Below is a small trained network, with its code and all its weights. Each question gives an input and a class and asks what happens when units are switched off, that is, made to give their printed mean instead of their output.

import numpy as np


def w(rows, s, z=0):
    codes = np.array(rows[::2]) - 128.0
    scale = np.full(codes.shape[1], s)
    scale[-1] = z or s
    return codes * scale


def norm(h):
    return h / np.sqrt((h * h).mean(-1, keepdims=True) + 1e-5)


def f(y):
    return np.maximum(y, 0)


def log_softmax(a):
    a = a - a.max(-1, keepdims=True)
    return a - np.log(np.exp(a).sum(-1, keepdims=True))


def net(x, mask):
    res = np.array(x, float).reshape(1, 4) / 4 @ E
    u = 0
    for l in range(2):
        y = f(norm(res) @ A[l][:, :-1].T + A[l][:, -1])
        res = res + np.where(mask[u : u + 6], y, B[l][:, -1]) @ B[l][:, :-1]
        u += 6
    return log_softmax(norm(res)[-1] @ U[:, :-1].T + U[:, -1])


A, B = {}, {}
E = w([
[121,85,120,101,75,163,141,85],'x0',
[134,155,180,173,147,189,184,120],'x1',
[192,117,138,145,129,125,61,67],'x2',
[122,117,152,252,76,118,180,108],'x3',
],0.012)
A[0] = w([
[59,111,106,179,100,2,92,140,70],'L0N0',
[121,4,83,124,40,59,65,85,2],'L0N1',
[154,55,117,40,134,104,65,118,82],'L0N2',
[184,120,182,175,115,134,162,94,114],'L0N3',
[74,116,154,96,125,236,196,136,79],'L0N4',
[26,96,119,176,95,170,212,146,36],'L0N5',
],0.0092,0.0068)
B[0] = w([
[131,85,187,20,137,83,201,205,216],'L0N0',
[211,177,132,57,197,131,246,186,232],'L0N1',
[1,36,80,114,44,221,124,106,255],'L0N2',
[117,141,148,173,160,152,101,102,226],'L0N3',
[110,84,214,108,148,17,124,135,220],'L0N4',
[33,83,29,149,61,174,105,152,235],'L0N5',
],0.0087,0.0057)
A[1] = w([
[74,125,168,93,176,161,50,113,105],'L1N0',
[186,135,130,121,165,34,99,164,4],'L1N1',
[117,157,144,251,139,147,97,117,135],'L1N2',
[92,82,179,115,242,140,74,178,98],'L1N3',
[130,111,223,194,148,147,189,131,173],'L1N4',
[224,127,80,101,147,168,91,70,87],'L1N5',
],0.011,0.0024)
B[1] = w([
[134,157,176,168,188,144,182,168,220],'L1N0',
[182,145,161,115,109,86,113,109,169],'L1N1',
[177,121,148,69,197,130,61,49,221],'L1N2',
[186,126,131,154,123,85,155,103,228],'L1N3',
[134,143,77,152,40,167,76,149,254],'L1N4',
[60,60,110,156,4,107,236,138,186],'L1N5',
],0.011,0.0069)
U = w([
[191,145,167,207,136,206,10,13,115],'0',
[10,55,70,143,62,137,80,159,253],'1',
[182,130,233,92,188,69,231,160,1],'2',
],0.012,0.00057)

Each question gives the input, the list of numbers given to net, and the class t.
The units are the neurons (one row each of A and B). Each row of codes is followed by its name. A weight is (code - 128) times the scale printed after its matrix; where a second scale follows, it is the last column's (A, B and U).
mask holds one flag per neuron, layer by layer. A switched-off neuron (its flag False) gives its mean, the last column of its row in B, instead of its output. The means were averaged over made-up inputs and are rounded, as every weight is.
A unit's drop is (log p(t) with every unit on - log p(t) with that unit switched off) / (log p(t) with every unit on - log p(t) with every unit switched off).
unit that matters most: the unit with the biggest drop
top k neurons: the k neurons with the biggest drops, biggest first
k most important neurons of layer l: the k neurons of layer l with the biggest drops, biggest first
drop of u: that unit's drop, to one decimal
input [4,0,2,3], class 0: unit that matters most => L0N3
input [3,1,6,1], class 1: top 2 neurons => (L1N5; L0N1)
input [-1,0,-1,-2], class 2: 2 most important neurons of layer 1 => (L1N0; L1N4)
input [-5,0,8,-1], class 2: top 4 neurons => (L1N5; L0N5; L1N4; L1N0)
input [-5,1,8,-6], class 2: top 3 neurons => (L1N0; L0N5; L1N4)
input [-4,-3,4,6], class 2: top 2 neurons => (L0N0; L0N2)
input [4,6,-2,5], class 0: 2 most important neurons of layer 1 => (L1N2; L1N5)
input [-7,7,-7,-1], class 1: 3 most important neurons of layer 1 => (L1N4; L1N0; L1N1)
input [8,-5,-1,7], class 2: top 4 neurons => (L0N1; L0N2; L0N0; L1N4)
input [-7,-5,3,7], class 2: top 2 neurons => (L0N0; L0N2)
input [-4,-8,-2,-1], class 2: 2 most important neurons of layer 0 => (L0N0; L0N5)
input [7,-1,7,-2], class 1: top 2 neurons => (L1N5; L0N2)
input [-7,4,-6,5], class 1: top 2 neurons => (L0N5; L1N3)
input [0,-1,6,-5], class 1: unit that matters most => L0N2
input [4,8,0,-1], class 0: drop of L1N4 => 0.5
input [7,6,0,-6], class 2: drop of L0N4 => 0.2
input [-5,4,-2,6], class 0: drop of L1N4 => 0.0
